Below are the code and all the weights of a small trained network. Each question names an input and a target symbol and asks about switching units off, where a switched-off unit gives its printed mean instead of its output.

import numpy as np


def w(rows, s, z=0):
    codes = np.array(rows[::2]) - 128.0
    scale = np.full(codes.shape[1], s)
    scale[-1] = z or s
    return codes * scale


def norm(h):
    return h / np.sqrt((h * h).mean(-1, keepdims=True) + 1e-5)


def f(y):
    return np.maximum(y, 0)


def softmax(a):
    e = np.exp(a - a.max(-1, keepdims=True))
    return e / e.sum(-1, keepdims=True)


def log_softmax(a):
    a = a - a.max(-1, keepdims=True)
    return a - np.log(np.exp(a).sum(-1, keepdims=True))


def net(x, mask):
    ids = ['Γαβεζθπστ'.index(c) for c in x.split()]
    T = len(ids)
    res = E[ids] + P[:T]
    u = 0
    for l in range(3):
        r = norm(res)
        for j in range(2):
            rows = slice(3 * j, 3 * j + 3)
            q, k, v = (r @ M[l][rows].T for M in (Q, K, V))
            z = softmax(np.where(np.tri(T) > 0, q @ k.T / 3**0.5, -1e9)) @ v
            o = O[l][rows]
            res = res + np.where(mask[u + j], z, o[:, -1]) @ o[:, :-1]
        u += 2
        y = f(norm(res) @ A[l][:, :-1].T + A[l][:, -1])
        res = res + np.where(mask[u : u + 4], y, B[l][:, -1]) @ B[l][:, :-1]
        u += 4
    return log_softmax(norm(res)[-1] @ U[:, :-1].T + U[:, -1])


Q, K, V, O, A, B = {}, {}, {}, {}, {}, {}
E = w([
[161,204,7,120,79,118,183,76],'Γ',
[107,147,111,202,95,158,24,131],'α',
[115,112,157,125,27,157,83,90],'β',
[106,70,114,118,109,81,181,113],'ε',
[61,94,83,142,212,95,136,205],'ζ',
[15,188,108,91,61,47,192,223],'θ',
[153,91,175,132,153,27,104,132],'π',
[172,135,71,83,113,192,126,160],'σ',
[82,218,123,138,195,146,72,116],'τ',
],0.019)
P = w([
[5,77,89,1,152,106,61,86],'0',
[140,73,110,235,155,200,120,81],'1',
[145,102,123,233,146,195,127,99],'2',
[148,129,110,211,109,175,133,121],'3',
[132,121,119,215,123,166,151,125],'4',
[145,161,107,186,84,142,142,157],'5',
[140,154,120,198,109,156,162,151],'6',
[140,177,112,167,82,119,158,187],'7',
[145,172,117,182,94,130,162,182],'8',
[138,182,106,166,68,111,153,203],'9',
[144,189,107,149,68,100,149,219],'10',
[151,198,91,137,58,101,148,215],'11',
[145,195,104,142,74,96,151,225],'12',
],0.0097)
Q[0] = w([
[2,190,123,155,91,117,97,140],'L0H0',
[152,140,125,133,149,175,32,145],'L0H0',
[100,107,174,138,120,65,82,147],'L0H0',
[77,138,151,105,189,161,89,102],'L0H1',
[126,195,89,216,110,147,80,204],'L0H1',
[142,125,143,114,187,86,168,183],'L0H1',
],0.053)
K[0] = w([
[3,203,114,100,97,86,155,143],'L0H0',
[149,163,152,56,134,135,52,162],'L0H0',
[82,104,175,124,131,73,104,154],'L0H0',
[80,111,133,182,213,175,91,104],'L0H1',
[137,219,78,162,104,133,97,210],'L0H1',
[159,113,132,129,193,62,144,183],'L0H1',
],0.049)
V[0] = w([
[80,127,113,112,114,247,187,123],'L0H0',
[149,137,107,186,108,104,142,61],'L0H0',
[75,81,156,208,160,135,154,92],'L0H0',
[163,203,226,21,60,124,113,69],'L0H1',
[139,251,117,159,188,115,77,161],'L0H1',
[156,144,134,189,2,127,91,165],'L0H1',
],0.026)
O[0] = w([
[51,144,129,181,100,135,221,81,152],'L0H0',
[201,164,128,131,124,96,132,108,149],'L0H0',
[103,137,172,121,93,66,123,151,107],'L0H0',
[107,192,131,69,7,163,122,98,53],'L0H1',
[85,230,128,174,187,103,128,131,164],'L0H1',
[117,127,161,185,38,148,158,172,251],'L0H1',
],0.018,0.021)
A[0] = w([
[145,116,171,255,127,152,19,68,80],'L0N0',
[208,191,69,104,115,96,223,91,53],'L0N1',
[172,47,155,97,90,106,180,125,1],'L0N2',
[156,185,138,43,92,2,187,196,158],'L0N3',
],0.034,0.0051)
B[0] = w([
[75,108,139,191,129,209,63,128,211],'L0N0',
[173,119,25,155,95,106,95,165,248],'L0N1',
[138,144,163,179,121,45,109,86,221],'L0N2',
[140,196,161,149,115,139,153,253,207],'L0N3',
],0.03,0.016)
Q[1] = w([
[150,141,125,110,131,118,124,139],'L1H0',
[115,106,94,248,125,110,77,168],'L1H0',
[120,147,102,178,122,127,107,174],'L1H0',
[149,149,154,82,148,138,147,106],'L1H1',
[128,147,126,255,107,111,101,190],'L1H1',
[136,129,130,138,118,108,121,131],'L1H1',
],0.069)
K[1] = w([
[157,98,128,80,154,145,79,125],'L1H0',
[35,160,85,145,27,163,212,238],'L1H0',
[74,182,148,102,126,148,189,180],'L1H0',
[117,143,186,197,151,176,160,133],'L1H1',
[91,113,42,2,139,72,81,78],'L1H1',
[121,171,130,106,131,142,135,146],'L1H1',
],0.033)
V[1] = w([
[118,135,117,145,146,136,108,130],'L1H0',
[132,152,116,141,93,174,150,162],'L1H0',
[131,184,119,140,110,169,165,171],'L1H0',
[167,61,125,150,103,107,61,99],'L1H1',
[162,62,168,193,107,94,41,96],'L1H1',
[247,156,154,126,162,254,186,37],'L1H1',
],0.022)
O[1] = w([
[88,120,120,128,116,119,113,121,134],'L1H0',
[125,122,153,172,127,69,202,166,246],'L1H0',
[123,90,136,184,155,48,170,167,252],'L1H0',
[103,140,192,177,171,254,218,147,196],'L1H1',
[103,126,225,197,208,235,184,151,173],'L1H1',
[96,246,198,127,60,12,157,238,31],'L1H1',
],0.0097,0.017)
A[1] = w([
[125,138,84,133,152,216,193,47,175],'L1N0',
[63,53,89,87,160,116,227,178,179],'L1N1',
[156,148,173,116,4,163,105,112,59],'L1N2',
[96,151,112,148,211,105,91,102,3],'L1N3',
],0.032,0.0045)
B[1] = w([
[152,54,149,146,153,80,43,72,231],'L1N0',
[71,43,75,91,52,102,195,186,246],'L1N1',
[218,136,112,101,209,195,230,129,246],'L1N2',
[147,241,121,129,158,118,249,152,237],'L1N3',
],0.021,0.012)
Q[2] = w([
[68,160,200,2,138,113,90,49],'L2H0',
[164,111,105,183,114,116,145,131],'L2H0',
[162,128,93,215,123,119,154,168],'L2H0',
[173,108,91,246,133,132,156,190],'L2H1',
[96,129,136,94,114,127,79,92],'L2H1',
[170,94,73,209,138,113,161,198],'L2H1',
],0.054)
K[2] = w([
[156,136,182,253,54,41,219,229],'L2H0',
[98,124,111,94,122,150,93,173],'L2H0',
[145,120,116,51,109,158,69,67],'L2H0',
[97,120,86,9,157,213,78,103],'L2H1',
[149,145,164,196,149,81,161,209],'L2H1',
[106,121,78,75,146,202,61,67],'L2H1',
],0.035)
V[2] = w([
[153,215,187,139,132,208,9,227],'L2H0',
[34,139,217,74,117,126,53,20],'L2H0',
[249,154,148,80,2,152,134,51],'L2H0',
[144,54,116,7,113,66,29,201],'L2H1',
[92,237,140,40,145,14,141,91],'L2H1',
[146,76,175,33,222,225,204,187],'L2H1',
],0.023)
O[2] = w([
[216,138,150,149,149,16,67,167,12],'L2H0',
[86,112,145,192,21,148,3,147,65],'L2H0',
[33,174,92,203,224,60,113,97,122],'L2H0',
[101,24,186,139,88,73,183,79,148],'L2H1',
[179,101,22,215,81,130,140,92,56],'L2H1',
[164,222,190,117,59,125,133,33,254],'L2H1',
],0.017)
A[2] = w([
[185,142,165,55,163,154,60,227,163],'L2N0',
[82,253,129,107,188,99,116,86,254],'L2N1',
[160,148,90,16,177,181,62,133,228],'L2N2',
[73,82,146,46,121,130,67,59,100],'L2N3',
],0.036,0.0025)
B[2] = w([
[52,92,103,5,79,127,102,98,197],'L2N0',
[99,96,86,45,58,77,103,43,250],'L2N1',
[179,106,134,223,232,137,62,124,150],'L2N2',
[162,157,149,202,144,95,163,184,146],'L2N3',
],0.025,0.02)
U = w([
[187,160,38,167,106,129,95,141,98],'Γ',
[81,159,197,220,143,217,73,125,73],'α',
[202,146,179,97,104,225,183,72,79],'β',
[186,125,214,171,118,44,116,88,73],'ε',
[140,131,126,121,254,135,180,161,78],'ζ',
[69,175,139,130,54,107,192,184,183],'θ',
[130,123,159,53,120,140,50,158,101],'π',
[120,4,113,112,136,160,81,11,254],'σ',
[86,213,121,100,138,122,120,30,94],'τ',
],0.0067,0.0066)

Each question gives the input, a string of symbols that net reads in full, and the target symbol t.
The units are the heads (3 rows each of Q, K, V and O) and the neurons (one row each of A and B). Each row of codes is followed by its name. A weight is (code - 128) times the scale printed after its matrix; where a second scale follows, it is the last column's (O, A, B and U).
mask holds one flag per unit, layer by layer, with each layer's heads first. A switched-off unit (its flag False) gives its mean, the last column of its rows in O or B, instead of its output. The means were averaged over made-up inputs and are rounded, as every weight is.
A unit's drop is (log p(t) with every unit on - log p(t) with that unit switched off) / (log p(t) with every unit on - log p(t) with every unit switched off).
The circuit of an input: a set's keep is (log p(t) with only the set's units on - log p(t) with every unit switched off) / (log p(t) with every unit on - log p(t) with every unit switched off). Starting from the 12 units with the biggest drops (on a tie, the unit counted first), units are removed one at a time, each time the one whose removal leaves the highest keep (on an exact tie, the one counted first), for as long as the keep stays at least 0.8.
circuit, biggest first: the units of the circuit, biggest drop first
k most important neurons: the k neurons with the biggest drops, biggest first
heads that matter: for each layer, one digit per head in row order, 1 if its drop is at least 0.15 and else 0, layers parted by /
drop when u is switched off: that unit's drop, to one decimal
input α β θ τ θ β τ θ Γ π Γ, target π: circuit, biggest first => L2H1, L2H0, L0N0
input θ ε θ π α σ α τ, target σ: heads that matter => 10 / 01 / 01
input θ τ θ τ Γ Γ, target Γ: 3 most important neurons => L0N1, L2N1, L2N0
input τ Γ π Γ β ε β β Γ τ Γ σ, target σ: circuit, biggest first => L0H0
input π Γ β, target ε: heads that matter => 11 / 00 / 11
input β ζ θ ε β θ σ β θ ε τ Γ ζ, target τ: circuit, biggest first => L0H1, L1N2, L2H1, L2N1
input β α σ π θ π π α ζ Γ ε, target τ: heads that matter => 01 / 00 / 11
input θ β θ, target σ: heads that matter => 11 / 01 / 01
input ε Γ Γ α θ ε θ θ ε α, target α: heads that matter => 01 / 00 / 00
input α τ θ β σ β Γ π π, target π: heads that matter => 00 / 00 / 00
input ζ θ σ β θ τ τ ζ σ π τ β, target β: circuit, biggest first => L0H1, L1N2
input Γ τ θ σ θ θ β Γ, target ζ: heads that matter => 11 / 00 / 11
input θ α ζ θ ζ β β σ τ θ β ζ, target σ: heads that matter => 10 / 01 / 11
input π σ σ τ τ ζ τ θ Γ ζ π π π, target ε: heads that matter => 11 / 10 / 11
input ε ζ θ ε τ ε ζ π, target π: circuit, biggest first => L0H0
input θ ε ε σ σ α Γ β θ ε σ θ ζ, target σ: heads that matter => 11 / 01 / 11
input ε Γ Γ, target α: heads that matter => 01 / 01 / 10
input α ζ Γ σ, target σ: heads that matter => 10 / 00 / 10
input α β π α β β α τ θ, target π: heads that matter => 00 / 00 / 11
input ζ σ σ α α Γ β ε τ β ε, target β: most important neuron => L1N3
input ζ ε θ Γ α ζ ε π π ε β α, target β: 2 most important neurons => L0N3, L1N3
input β σ β, target τ: 2 most important neurons => L1N2, L2N1
input θ π τ, target σ: 2 most important neurons => L0N3, L2N1
input ζ β σ β β ε β σ θ α β α, target β: 2 most important neurons => L1N3, L1N1
input π ε σ π, target ε: 2 most important neurons => L0N1, L0N0
input π Γ α β θ ε σ ε Γ β ε σ, target ε: drop when L0N1 is switched off => 0.1
